In the rows, zero is written as 128.
Rows near named flat spaces through zero (a row that begins with a name and a colon came from that space)
lige_bagon: [119 127 124 150 152 164 198 131 115 129 195 155 110 129 100 104 134 132
  64 158 139 155 125 106 135 113 148]
vadir_zege: [142 108 138 137 126 122 121 122 121 121 103 154 117 160 137 155  94 163
 193 120 160  78 159 106  76 153  93]
vadir_zege: [ 56 154 130 146 128 124 192 151 149 126 155 135  93 146  72 152 129 155
 122  73 147 102 113 108 139  81 133]
vadir_zege: [ 83 133 104 138  79  98 134  86 156  95  71 114 150  93 132 127 172 144
 146  98 110  86 121 157 150 127  69]
falo_zul: [131 153 132 151 156 151 172 146 118 143 167 132  64 158 111  99 127 108
 120 121 127 118 121 120 128 101 135]
falo_zul: [143  71 106 142 116 162 137  43 117 139 130 188 126  89 102 141 185 137
  81 194 137 101 143 119 109 106 199]
vadir_zege: [106 203 142  77 123 210 138 153 132 129 148 155 166 176  89 127 120 154
 111 135 165 155 153  62 102 141 183]
falo_zul: [112 130 139 156 148 108 158 140 106 122 175  94  91 146 106 119 124 161
 153 122 134 116 124 143 108 123  78]
lige_bagon: [113 172 132 106  93 194 103 120 122 129 116 126 122 131  92 105 187 125
 116 145 117 107 138 112 133 130 142]
lige_bagon: [130 133 127 134 108 223 181 145 140 118 136 229 120 130 111 129 139 129
  79 154 159  96 143  61 139 134 161]
vir_zepel: [105 107 118 122 137 107 129  81 106 132 130 103 153 133 106 126 130 153
 111 136 129 162 152 120 100 136 120]
rurag_pomom: [127 149 139 144 127 143 151 153 135 120 138 145 110 142 134 111 109 120
 133 123 136 122 125 116 139 132 102]
vir_zepel: [128  82 139 177 132  78 138 109 121 118 188 111 110  80 119 138 144 159
 133 171 129 121  94 187 135 103 110]
rurag_pomom: [103 143 148 138 108 155 155 244 155 111 132 151  90 127 124 155 117 125
 133  69 131  77 100 108 184 130  88]
falo_zul: [151 130 123 120 131 150 130 165 122 122 138 120 117 119 138 127 153 129
 132 126 115 101 116 141 135 139 121]
vir_zepel: [136 116 127 167 141 100 184 128 160 117 149 181 115 120 151 147  89 132
 141 126 157 109 105 137 135  99 140]
gorun_kune: [171 186 156 159 139 187 178 158 125 103 170 185  85 188 149  94  87 156
 200 160 179  73 141 103  79 153  84]
falo_zul: [153 150 129 150 122 133 126  85 131 126 132 137 105 125 140  96 147 117
 155 164 127 105 121 156 117 112 131]
gorun_kune: [133 132 137 134 135 128 113 104 111 139 116 124 120 156 131 102 103 112
 132 138 129 153 153 109 111 141 110]
lige_bagon: [149 125 129 123 155 126 122 145 111 145 143 108 118 137 139 108 114  98
 107 131 112 166 127 129 135 132 136]
gorun_kune: [ 95 119 161 131  99 120  92 100 150 137  99 182 169 135 115 153  62 123
 114 147 168 179 153  75 132 128 156]
vadir_zege: [124 115 128 131 147  95 147 162 123 117 133 107 120 149 136 156 101 166
 175  87 140 100 131 133 101 143  83]
gorun_kune: [128 135 135 120 121 135 107 113 129 135 119 134 140 131 125 124 122 118
 122 142 132 147 136 118 126 128 147]
gorun_kune: [123 121  91  93 176  79 151 125 116 137 127  69 160 145 138 139 118 139
 120  77 111 167 132 141 104 130 138]
falo_zul: [124 107 117  78 110 148  97 165 129 121 104 121 180 103 125 169 153 146
 104 112 119 129 132 115 140 158 146]
vir_zepel: [128 132 151 152 130  85 112  92 148 137 137 146 130 131 133 139  82 126
 158 150 155 149 119 142 118  97 157]
vir_zepel: [182  81 144 138 138 135 117 200 111 114 162 135 125 101 167 139 112 133
 131 156 126 120 113 144 144 169  91]
lige_bagon: [139 129 103 148 142 144 206 167 119  92 168 118 104 116 141 109 166 162
 133 116 118  75 109 155 130 144  61]
gorun_kune: [134  74 150 200 119  99 143 132 107 107 133 140  80 122 150 106  95 133
 155 145 131  99 138 134 134 159   4]
gorun_kune: [123 103 136 134 124  98 105  99 126 131 110 131 153 125 137 132  95 125
 126 140 135 163 143 120 123 139 116]
rurag_pomom: [117 134 128 165 155 113 180 106 109 125 157 120 104 158 128  80  96 124
 118 134 133 160 142 118 116 132  74]
vir_zepel: [100 133 142 157 124 112 143  96 132 131 130 145 103 151 104 132 104 143
 153 125 154 115 139 114 107 107 118]
lige_bagon: [139 126 105 130 163  98 170 119 125 123 169 101 125 122 130 138 146 159
 144 122 128 114 106 170 103 105 145]
vadir_zege: [164  78 153 163 149 119 107 117 112 160 138 169  74 141 131 141  85 101
 137 157 145 122 139 113 113 111 157]
vir_zepel: [ 85 175 136 112 110 148  93 108 111 147 108  78 103 156  80  96 165 113
 126 110 104 134 143 117 128 117 119]
rurag_pomom: [109 118  99 133 121  94 150  58 133 112  67 134 157 145 146 122 113 145
 153 102 136 118 164 115  94 148  79]
vadir_zege: [135  78 121  98 112 131  88 127 114 124  76 136 181 119 145 151 116 135
 111 127 126 146 165  95 120 183 106]
gorun_kune: [116 107 113 140 122 127 156 122 142 126 111 158 105 120 118 158 145 138
 134 102 134  74 125 123 127 107 139]
rurag_pomom: [125 114 126 126 142  74 116 146 129 127 145  78 132 110 133 151 130 144
 150 107 115 130 101 174 132 116 120]
falo_zul: [140 125 141 102 148  87  71 104 127 158 108 111 169 146 146 133  67  96
 123 135 131 212 142 119 117 129 175]
vadir_zege: [116  92  61 132 127 139 215  60 114  90 109 141 150 112 124 127 198 193
 119 119 127  62 156 129  82 151  81]
falo_zul: [133 162 141  95 137 146 100 173 126 142 139 103 132 146 121 131 123 116
 128 115 122 150 121 123 133 128 159]
vir_zepel: [124  78 126 140 126  73 100 115 118 129 103  98 123 115 136 152 123 140
 157 109 117 111 132 151 119 136  86]
gorun_kune: [ 99 134 136 135 118 134 152 174 148 119 144 142 120 119 112 150 125 137
 117 103 136 115 108 119 158 114 127]
vir_zepel: [116 102  82 137 143  93 198  90 152 113 128 145 152  96 140 147 146 144
 102 107 127 118 111 150 133 100 151]
gorun_kune: [106 147 119 125 142 102 136 118 136 144 109 108 117 149 124 119 112 101
 123  87 116 150 128 124 136 106 137]
falo_zul: [190 150 151 107 140 122  75 210 127 124 150  86 129 122 178 127 113 114
 176 134 111 129  95 176 142 152 117]
rurag_pomom: [145 149 108 118 129 139 134 114 122 118 117 106 135 126 147  95 158 121
 132 131 107 122 129 147 125 142 107]
lige_bagon: [136 116 150 160 146 100 147 163 129 121 176 129 113 124 141 130  86 135
 138 140 142 144 107 145 139 124 103]
rurag_pomom: [114  92 164 154  85 137 104 157 138 110 141 167 127  92 112 167 125 159
 136 158 152  96 119 122 149 137 104]
rurag_pomom: [121 167 138  94 127 144  97 115 129 140 134 117 163 142 112 122 123 126
 117 146 136 176 135 115 118 125 178]
vadir_zege: [100  93 123 141 119  48 107 125 147 126 100  90 139  92 142 150 118 114
 130  90 104 143 104 168 167 112  99]
rurag_pomom: [149 150 133 122 141 126 124 129 150 142 113 160 122 154 147 139  89 106
 153 117 147 126 127 116 117 109 177]
vir_zepel: [ 93 130 161 181 103 131 138 108 124 124 146 149  62 146  80 134 131 164
 177 138 158  64 135 119 105 105  87]
gorun_kune: [ 97  84 125  94 140 129 142 153 118 128 136 144 186 139 100 190  92 181
  94 107 161 163 158  70 101 156 149]
lige_bagon: [146 138 127 118 136 125 119 130 134 132 136 125 127 129 132 143 134 135
 151 130 133 113 117 146 114 114 162]
vadir_zege: [156 175 164 149 157  81  92 137 147 159 179  98  91 131 144 106  89  74
 155 152 122 177  75 187 153  65 189]
falo_zul: [121 128 118 116 140 128 139 137 133 140 103 137 134 144 137 125 102  98
 100  96 122 156 139  99 142 130 138]
lige_bagon: [123 101  99 117 153  79 166 138 124 105 129  96 180 121 160 136 103 156
 119  98 123 162 131 140 122 161  79]
falo_zul: [171 104 130  93 157 129  88 173 100 143 152  89 141 124 141 145 131 129
 125 137 112 150 124 144 117 151 153]
rurag_pomom: [105 190 108  83 115 169 126  77 124 124  89 116 184 162 119  82 143 125
 105 130 125 173 168  90 106 155 131]
lige_bagon: [ 82 134 179 153  93  84  70  95 148 136 133 131 135 121  93 154  91 144
 160 154 159 153 121 134 131  96 140]
rurag_pomom: [153  82 125 130 113 114  86  66 121 130 112 143 150  95 133 148 150 144
 139 178 134 115 137 148 103 130 155]
vir_zepel: [110 175 111 132 129 165 180 166 141 125 142 122  86 128 115  96 171  98
  97  93 101 104 101 132 172 101 127]
lige_bagon: [116 102 124 133 118 151 136 101 132 142  91 184 130 135 121 130 108 100
  84 129 138 142 157  73 137 129 150]
vadir_zege: [147  79 115 122 142 120 125 140 107 128 123 119 140 116 144 137 127 129
 108 127 115 138 139 126 126 156 109]
[141  93 102 131 158 131 195 157 121 113 140 153 144 131 153 134 103 140
  95 110 135 136 138 104 125 157 103]
vir_zepel
[145 129 165 136 149 179 135 221 102 142 171 147  65 172 109 135  94 127
 136 120 145 107 136  83 122 144 115]
vadir_zege
[138  95 118 157  99 103 119  43 131 105 108 145 148  90 143 125 157 157
 155 178 135  96 134 163 106 133 101]
falo_zul
[121  87 110 132 152  45 117  59 111 133 129  74 155 118 130 139 123 156
 145 131 121 159 134 170  90 120 119]
rurag_pomom
[152 133 178 118 137 118  56 130 112 150 122 135 150 176 143 127  33 115
 161 160 161 196 164  89  94 161 132]
vir_zepel
[114 228 165 106  86 199  70 109 145 146 118 144 112 159  86 101 154 106
 151 160 142 120 131 107 125  99 193]
vir_zepel
[ 95 131 189 183 139  79 136 106 126 127 197 144 131 156 106 123  26 159
 147 178 188 203 134 111 106 116 102]
rurag_pomom
[121 203 149 130 104 101  75  39 162 140  84 133 152 153 143  86  91  87
 169 155 141 174 134 138 119  98 163]
falo_zul
[112 111 126 149 139 129 163 146 107 122 153 113  99 132 112 117 136 141
 114 118 121 120 131 123 131 135  80]
vir_zepel
[161 116 129 112 104 119  49  51 128 139  96 127 174  93 148 116 149 105
 125 195 117 161 134 156 122 131 175]
gorun_kune
[129 110 171 144 117  75  51 129 135 150  99 121 121 134 144 140  61  90
 158 129 131 165 129 130 144 124 120]
lige_bagon
[148 126 150 128 114 154  85 111 148 159  98 196 106 139 122 156 104  92
 137 146 152 111 136  95 125  98 214]
lige_bagon
[125  95 135 167 107 121 141 130 132 110 135 152  89 107 118 156 149 164
 167 132 141  48 118 146 122 120  92]
vir_zepel
[108 129 117 125 146 101 150 108 120 125 159  94 149 124 113 124 135 152
 113 130 126 161 123 145 117 119 130]
lige_bagon
[145 193 152 102 122 159  86 123 146 145 135 141 150 143 131 106 110  93
 124 164 139 177 121 120 135 112 202]
vir_zepel
[129 122 104 108 120 185 143 127 116 131  85 155 136 137 131 103 147  97
  72 118 110 134 161  76 141 160 120]
lige_bagon
[142  95 138 178 150  90 164 156 126 118 202 117  99  88 140 122 122 131
 115 155 122 137  82 180 160 107 105]
vir_zepel
[114 121 131 147 131 139 161 108 118 120 166 143 124 127 103 124 135 160
 116 157 147 128 133 121 111 123 124]
vir_zepel
[105 102 106 132 139 108 154 118 114 128 119 105 122 129 117 128 139 135
 109  97 112 128 138 124 126 132  97]
rurag_pomom
[131 135 105 163 167 137 219 160 126 132 126 148  60 165 149  85 102  77
 102  72 111 115 130 101 152 120  84]
falo_zul
[171  68 142 115 134 114  91 143 115 124  92 164 168 147 172 171  53 150
 166 135 161 131 171  90  84 192 101]
vir_zepel
[164 155 121 142 193 144 150  72  83 176 177 105  55 183 107  65 135  88
 117 160 116 156 142 130  81  88 183]
falo_zul
[134 142  87 107 151 145 171 132 143 144  64 155 105 169 147 129 121  86
 122  50 116  96 147  89 123 119 153]
rurag_pomom
[162  66 128 124 147   4  63  64 153 141  93 121 203  97 191 179  50 121
 165 144 142 193 120 176 108 118 175]
vir_zepel
[104 124 148 153 102 101 106 110 139 124 115 129 112 121 116 139 122 137
 161 128 136 106 124 139 132 114 103]
lige_bagon
[ 61 158 152 142 106 102 115 149 162 145 108 121 111 127 103 122  98  73
  92  83 115 175 106 113 201  85 134]
gorun_kune
[140 106 142 168  77 182 132 111 118  93 127 181 120  95 132  98 161 144
 121 197 137  84 142 118 139 168  57]
rurag_pomom
[145 107 124 143 148 149 158 143 108 132 155 139  92 134 122 123 136 130
 116 135 127 108 131 120 120 130 122]
vadir_zege
[133 170 130 156 145 125 172 142 133 118 171 113  76 144 125 108 142 141
 171 120 131  84 101 163 119  99 110]
vadir_zege
[144 158 144 150 134 117 129 144 126 118 149 106 111 135 153  87 111 112
 151 140 120 141 113 154 140 135  81]
gorun_kune

Rows near named flat spaces through zero
migub_bizu: [137  94 109 166 130 119 177 140 137 150 114  92 115 132 148 126 118 127
 103 142 108 129 130 108 134 128 130]
tivu_mip: [123 137 103 139 146  80 112 113 149 118 122 135 124 163 113 135 136 112
 137 113  93  97 125 124 142 125 136]
zifip_mas: [133 118 135 133 189  64 151  89 145 118 156 124  88 147 116 136 158 155
 134 130  83 111 101 126 113 130 160]
vato_puse: [158 150 188 110 190 122  96  95 123 149 200 153  42  89 132  78 125 187
 100 111 147 179  82 115  93 129 156]
zifip_mas: [118 124 106 127 141 105 116 110 147 127 144 151 114 145 107 120 117 138
 101 128 113 163 115  82 110 126 153]
zifip_mas: [120 141 138  87 121 140 128  97 115 116 145 143 132 111 125 121 142 131
 130 135 144 146 110 114 103 138 133]
tivu_mip: [131 140  79 165 150  91 125 116 158 159 122 120  98 156 146  91 128 125
 110 113 107 115 113  89 136 134 123]
zifip_mas: [133 107 162 116 151  50 131 110 128 112 156 136  94 136 136 138 126  85
 104 108  45 112 103 113 155 126 176]
tokad_vilef: [141 141 139 136 111 157  91 160 120 142 108 128 134 121 127 118 105 123
 135 110 153 124 153 159 148 122  99]
vato_puse: [145 145  95 175 158  89 117 130 152 162 105 105  96 158 146  96 132 126
 137 101 107  80 129 137 155 133 103]
tivu_mip: [112 103 161 120  64 179 157 187  97 131 137 127 165  83 187 138 106  79
  96 147 133 154 133 112 157 125 138]
tokad_vilef: [122 151 110 109 105 153 105 111 127 129 136 149 134 118 126 106 117 118
 110 125 158 158 118  91 113 131 125]
migub_bizu: [146 127 180 138 162 122 180 127 109 133 157  94 100  94 184 129 171 140
 153 138 121  81 103 172 140 135 131]
migub_bizu: [121 104 144 114 117 136 123 150 120 115 114 135 150 133  98 155 116 138
 135 135 123 144 153 151 125 123 130]
zifip_mas: [122  99 154 116 163  74 167 109 128 125 161 126  96 129 144 131 148 133
 113 136  69 132  97 110 122 137 169]
migub_bizu: [126 143 151  88 145 122  79 137 115 136  89 137 137 150  90 119 143 168
 192 104 130 103 161 211 125 147  80]
tokad_vilef: [137 133 159 148 116 124  99 172 122 132 140 136 123 116 160 129 105  85
 113 104 111 112 132 140 178 113 138]
tokad_vilef: [135 153  91 151 155  97 155  81 146 125 130 105 112 144 143 120 166 122
 147 128 122  74 103 119 126 134 123]
tivu_mip: [134 170  99 149 103 178 111 119 134 116 139 134 145 110 136 126 124 110
 124 131 192 125 122 106 127 111 120]
tokad_vilef: [126 158 146  79 147 122 137  67 114 103 151 134 124 114 125 126 177 141
 165 133 141 105  97 143  98 145 129]
vato_puse: [102 133  91 103 100 154 135 110 131 125 127 145 155 129 121 119 130 131
 115 147 151 167 121  80  96 138 128]
tokad_vilef: [133 104 102 160 123 142 134 154 140 152 102 113 127 140 115 123  99 148
 108 135 136 155 152 117 123 123 116]
tivu_mip: [164 117 127 201 139 101  86 171 150 126 106 115 112 154 101 157  79 100
 116  96 106  95 165 160 183  89 132]
tivu_mip: [123 111 163 116 153  75  76 148 135 110 138 164 117 156  84 152 108 130
 128 103  73 137 143 151 146 115 159]
tivu_mip: [135 121 160 134 167 101  77 157 138 145 146 156  91 140 107 115 104 164
 116 104 105 158 135 144 134 120 143]
vato_puse: [114 149  68 158 118 147 128 112 155 100 131 137 160 146 106 154 135 126
 131 147 165 126 128  94 113 109 137]
vato_puse: [148 141 127 134 120 145 184  93 111 114 114  79 137 106 156 141 167 107
 164 142 152  62 119 159 131 135 103]
zifip_mas: [145 121  90 201 113 124 131 173 146 151  82  90 136 151 148 132 104  92
 125 114 118  79 160 143 180 113 100]
migub_bizu: [147  81 115 167 129 133 130 147 144 122 104 115 127 146  65 165  79 150
 100 139 129 166 166 127 118 100 139]
tivu_mip: [163 103 107 169 137 105 118 124 146 140  99 105  97 148  88 130  80 122
  96 112 113 136 149 118 136 111 127]
tokad_vilef: [161 140 116 172 130 154 110 145 135 167 113 106  97 118 140  93  96 136
 108 111 162 133 138 128 138 120 100]
zifip_mas: [122 128 124 116 150 100 120 100 140 120 153 149 108 137 110 124 130 140
 111 127 111 152 108  96 108 128 156]
migub_bizu: [129 144  93 171  93 181 106 146 145  89 130 141 174 127  97 176 102 108
 119 143 186 137 150 112 133  86 139]
vato_puse: [129 130 165  81 138 104 118 117 107 155 133 134  97 116 152  84 134 129
 126 107  98 134 110 134 129 157 119]
vato_puse: [151 119 149 161 142 122 165 143 120 142 121  86 111 115 167 130 141 120
 141 127 118  80 128 166 155 128 116]
zifip_mas: [133  95 142 148 168  45 141 128 144 126 141 123  92 155 128 142 126 112
 110 115  43 108 117 122 154 123 168]
tokad_vilef: [140  76 136 189 144 108 164 178 141 147 128 101 108 135 145 146 102 131
  94 138  88 135 141 124 154 111 151]
zifip_mas: [102 124  65 119 101 157 183 101 134 149 115 114 148 127 150 100 144 140
 110 163 153 161 111  61  86 153 114]
migub_bizu: [129  73  87 173 111 116 173 165 142 178  87  90 118 146 150 107  89 118
  78 137  91 154 146  86 142 135 119]
migub_bizu: [112 106 149 100  96 128 111 157 116 146 143 157 124 113 149 105  88  98
  73 120  99 189 122  79 139 134 151]
tivu_mip: [117 138 104 122 133 112 181  95 125 112 105  94 154 142 145 144 189 121
 184 145 120  54 121 158 126 148 105]
vato_puse: [132  87 109 225 122 138 190 208 144 146 106  77 147 135 178 162 121 114
 121 152 113  89 155 145 178 106 127]
tokad_vilef: [146 152 138 138 120 147  94 144 122 141 118 125 122 118 138 111 115 117
 136 106 151 111 139 153 149 124 103]
vato_puse: [139  70 206  41  86 126 147 147  62 157  63  96 132 105 129 112 106 107
 141 112  79 133 165 198 141 171  81]
migub_bizu: [150  87 160 155 130 149 119 171 125 119 117 120 129 124  82 170  85 153
 117 134 137 158 169 165 131  99 137]
zifip_mas: [141 153 107 127 133  97  96  96 136 106  93 122 136 160  88 143 137 104
 167 102 119  69 144 164 142 125 105]
vato_puse: [137 143 166  69 123 176 114  70 106  76 172 159 133  86  71 155 128 157
 126 148 191 184 112 121  67 115 155]
tokad_vilef: [ 87 134 120  80  64 147  59 162 122 117 125 193 176 135 111 125  84  82
  96 114 123 188 144  83 139 126 139]
migub_bizu: [111 152 129  93 133 112 124 121 117 149 110 127 132 137 158  94 167 131
 169 115 114  91 121 156 134 162  92]
tivu_mip: [107 128  88 113 128  75 134  91 145 118 123 139 131 161 121 125 140  98
 119 123  81 118 110  83 126 140 144]
[ 84 169  43 125 104 141 190  93 140 177 145 121 132 118 238  45 179 105
 103 151 142 128  62  17 110 173 112]
tivu_mip
[150 137 136 174 150 157 147 154 128 139 115  91 126 120 144 138 149 162
 168 136 166  82 145 191 138 120  97]
zifip_mas
[108  95 119 105 107  86 125 136 129 128 104 139 141 156 114 133 107  92
 107 119  65 141 139 105 143 138 140]
zifip_mas
[137 142 172  86 162  94  98  93 116  92 133 141 121 137  82 153 156 144
 180 111 112  92 130 193 121 130 130]
zifip_mas
[160 154 147 157 176 123 144 101 132 141 168 108  73 103 163 103 153 151
 130 124 147 103  92 134 124 125 134]
vato_puse
[143 109 136 148 115 137  82 185 129 177 101 132 106 132 126  92  64 130
  88 100 121 171 159 126 151 124 108]
migub_bizu
[117 149 102 110 103 153 100 124 127 126 104 141 157 137 108 122 125 126
 143 124 158 132 143 129 119 133 101]
tokad_vilef
[150 146  63 159 129 154 171  79 141 159 105  82 108 123 142  88 138 144
 120 141 176 121 113  91  96 141  92]
tivu_mip
[140 164 202  89 138 175  77 124 102 104 190 171 114  75 120 128 127 155
 133 122 185 164 110 152 108 114 148]
zifip_mas
[143 140 157 108 155 121  88 108 125 111 138 146 111 129  81 137 125 157
 146 114 139 134 133 161 112 120 132]
migub_bizu
[126 119 102 151 129 128 151 136 137 141 104 106 135 142 133 128 134 136
 137 136 127 112 139 133 130 132 111]
zifip_mas
[154 149 142 103 148 147 100  98 117 155 119 124  92 114 107  84 124 174
 139 112 166 146 128 151  96 144  93]
tokad_vilef
[158 148 169 139 178  99  99 115 130 130 161 132  75 119 129 116 133 145
 134 102 121 108 110 156 137 119 141]
vato_puse
[144 105 198  77 109 165 142 116  86  92 137 125 141  84  98 167 121 132
 137 144 150 151 138 169 108 122 138]
vato_puse
[ 89 134 142  58  99 153 162 104 100 104 147 146 169 103 149 135 171 124
 148 158 139 140 105 116  99 153 134]
tivu_mip
[139 126 142 117 110 149 155 110 109  96 116 105 153 111 118 164 143 110
 155 142 148  96 137 162 127 123 120]
vato_puse
[127  80 187 114 158  99 140 172 113 160 127 122  99 128 138 118 123 168
 127 124  76 148 140 168 135 144 131]
tivu_mip
[114 111 132 165  80 119 129 198 127 117 123 128 165 129 177 160 102  37
 104 119  84  96 143 120 205 107 148]
tivu_mip
[105  94  68 198 114 109 187 166 159 110 100  98 177 169 140 185 139  98
 134 158  94  82 150 117 160 109 141]
tokad_vilef
[138 149 101 172 126 165 121 148 139 114  93 106 164 143 106 161 141 144
 180 135 179  77 164 186 138 110  90]
migub_bizu
[126 166  64 166 112 142 144 110 147 138 123 112 137 132 169 106 144  96
 125 131 156  93 109  87 138 129 111]
tivu_mip
[108 113 148 125 128 101 164 156 117 122 117 112 153 137 166 151 165 107
 165 134  82  71 132 171 162 140 125]
tivu_mip
[123 127 122 116 156 106 139  98 136 121 135 130 118 141 108 130 150 157
 141 135 119 128 117 128 103 135 136]
zifip_mas
